Small tables with named rows and columns. After each table, cells are looked up by row and column.

gifidis:
|  | pil | lat | furo | vumam | zuvumi | fenen |
|---|---|---|---|---|---|---|
| karev | -0.31 | -0.03 | 0.09 | -0.11 | 0.25 | -0.09 |
| losuk | -0.06 | -0.40 | -0.44 | 0.00 | -0.46 | 0.08 |
| paropek | -0.23 | 0.24 | 0.28 | -0.33 | 0.04 | -0.40 |
| kup | -0.25 | -0.19 | -0.13 | -0.05 | 0.06 | -0.05 |
| sov | -0.18 | -0.04 | -0.05 | -0.27 | -0.39 | -0.34 |
| muled | 0.62 | -0.05 | -0.27 | 0.01 | -0.50 | 0.08 |
| kebar | 0.38 | 0.28 | 0.13 | 0.05 | -0.31 | 0.05 |
| lenito | -0.53 | -0.56 | -0.48 | -0.05 | 0.07 | 0.21 |

What is the pil of sov in gifidis?
-0.18
What is the lat of kup in gifidis?
-0.19
What is the zuvumi of kebar in gifidis?
-0.31
What is the fenen of losuk in gifidis?
0.08
What is the pil of paropek in gifidis?
-0.23
What is the pil of losuk in gifidis?
-0.06
What is the lat of karev in gifidis?
-0.03
What is the furo of muled in gifidis?
-0.27
What is the vumam of kup in gifidis?
-0.05
What is the fenen of muled in gifidis?
0.08
What is the zuvumi of losuk in gifidis?
-0.46
Row with the largest zuvumi: karev

Table gedira
cols = buz, sov
viz: [4.68, 7.25]
funupam: [7.13, 5.80]
fuv: [2.22, 8.41]
lavozik: [7.06, 5.80]
bul: [6.79, 5.99]
tas: [7.32, 5.61]
kuvote: [7.44, 5.65]
tipum: [4.65, 7.16]
gopa: [6.58, 6.06]
zale: [3.76, 7.66]
ruz: [5.73, 6.71]
kavi: [4.38, 7.32]

funupam, buz -> 7.13
lavozik, buz -> 7.06
kavi, buz -> 4.38
viz, buz -> 4.68
zale, sov -> 7.66
funupam, sov -> 5.80
kuvote, buz -> 7.44
viz, sov -> 7.25

gefepub.tsv
	bavi	nuf	zibo	lukikov	mor	mikate	rukiv
sur	0.715	0.307	0.427	0.377	0.093	0.412	0.687
netuzor	0.728	0.262	0.451	0.413	0.156	0.511	0.717
kar	0.742	0.237	0.452	0.342	0.192	0.521	0.656
tameg	0.725	0.270	0.449	0.419	0.144	0.498	0.728
gam	0.724	0.271	0.449	0.418	0.146	0.498	0.726
sameb	0.761	0.220	0.448	0.234	0.206	0.467	0.572

What is the lukikov of sameb in gefepub?
0.234
What is the nuf of sameb in gefepub?
0.220
What is the nuf of sur in gefepub?
0.307
What is the zibo of gam in gefepub?
0.449
What is the bavi of netuzor in gefepub?
0.728
What is the bavi of kar in gefepub?
0.742
What is the mor of netuzor in gefepub?
0.156
What is the mor of sur in gefepub?
0.093
Row with the largest rukiv: tameg

merirab.csv
,zisuva,riz,mugo,voko,leb,somoki,vururu
mubapof,570,583,499,881,531,745,698
kat,581,829,491,123,742,541,410
tuge,413,706,739,675,638,549,295
sig,476,427,676,185,496,273,451
logov,861,572,609,412,635,797,531
migifi,397,695,333,885,532,663,728
liv,622,228,610,813,372,570,580

logov, mugo -> 609
sig, zisuva -> 476
tuge, vururu -> 295
kat, zisuva -> 581
liv, somoki -> 570
logov, voko -> 412
sig, mugo -> 676
kat, riz -> 829
tuge, somoki -> 549
tuge, mugo -> 739
tuge, voko -> 675
liv, mugo -> 610
tuge, riz -> 706

mev =
	vos	bas	lera	kezi	dero	kemabom	kof	luso	vebanu
rimuneg	0.4	0.2	0.3	0.3	0.7	0.6	0.6	0.3	0.2
fub	0.3	0.6	0.5	0.4	0.6	0.4	0.1	0.8	0.6
nebeb	0.6	0.7	0.5	0.5	0.4	0.8	0.0	0.5	0.3
gudoma	0.5	0.3	0.3	0.5	0.8	0.1	0.7	0.6	0.5
mus	0.7	0.8	0.4	0.5	0.4	0.4	0.7	0.2	0.8
lat	0.3	0.4	0.2	0.0	0.1	0.3	0.8	0.5	0.3
kobose	0.1	0.4	0.5	0.5	0.3	0.6	0.5	0.3	0.0
zasebof	0.4	0.2	0.1	0.1	0.4	0.6	0.7	0.3	0.7
davatid	0.0	0.3	0.7	0.1	0.3	0.6	0.6	0.6	0.0
gonef	0.4	0.7	0.4	0.1	0.6	0.2	0.7	0.2	0.7

dero of lat: 0.1
dero of zasebof: 0.4
kemabom of gonef: 0.2
vebanu of davatid: 0.0
luso of gonef: 0.2
kof of davatid: 0.6
lera of fub: 0.5
lera of davatid: 0.7
kemabom of gudoma: 0.1
bas of davatid: 0.3
kezi of gudoma: 0.5
vebanu of fub: 0.6
Row with the largest dero: gudoma

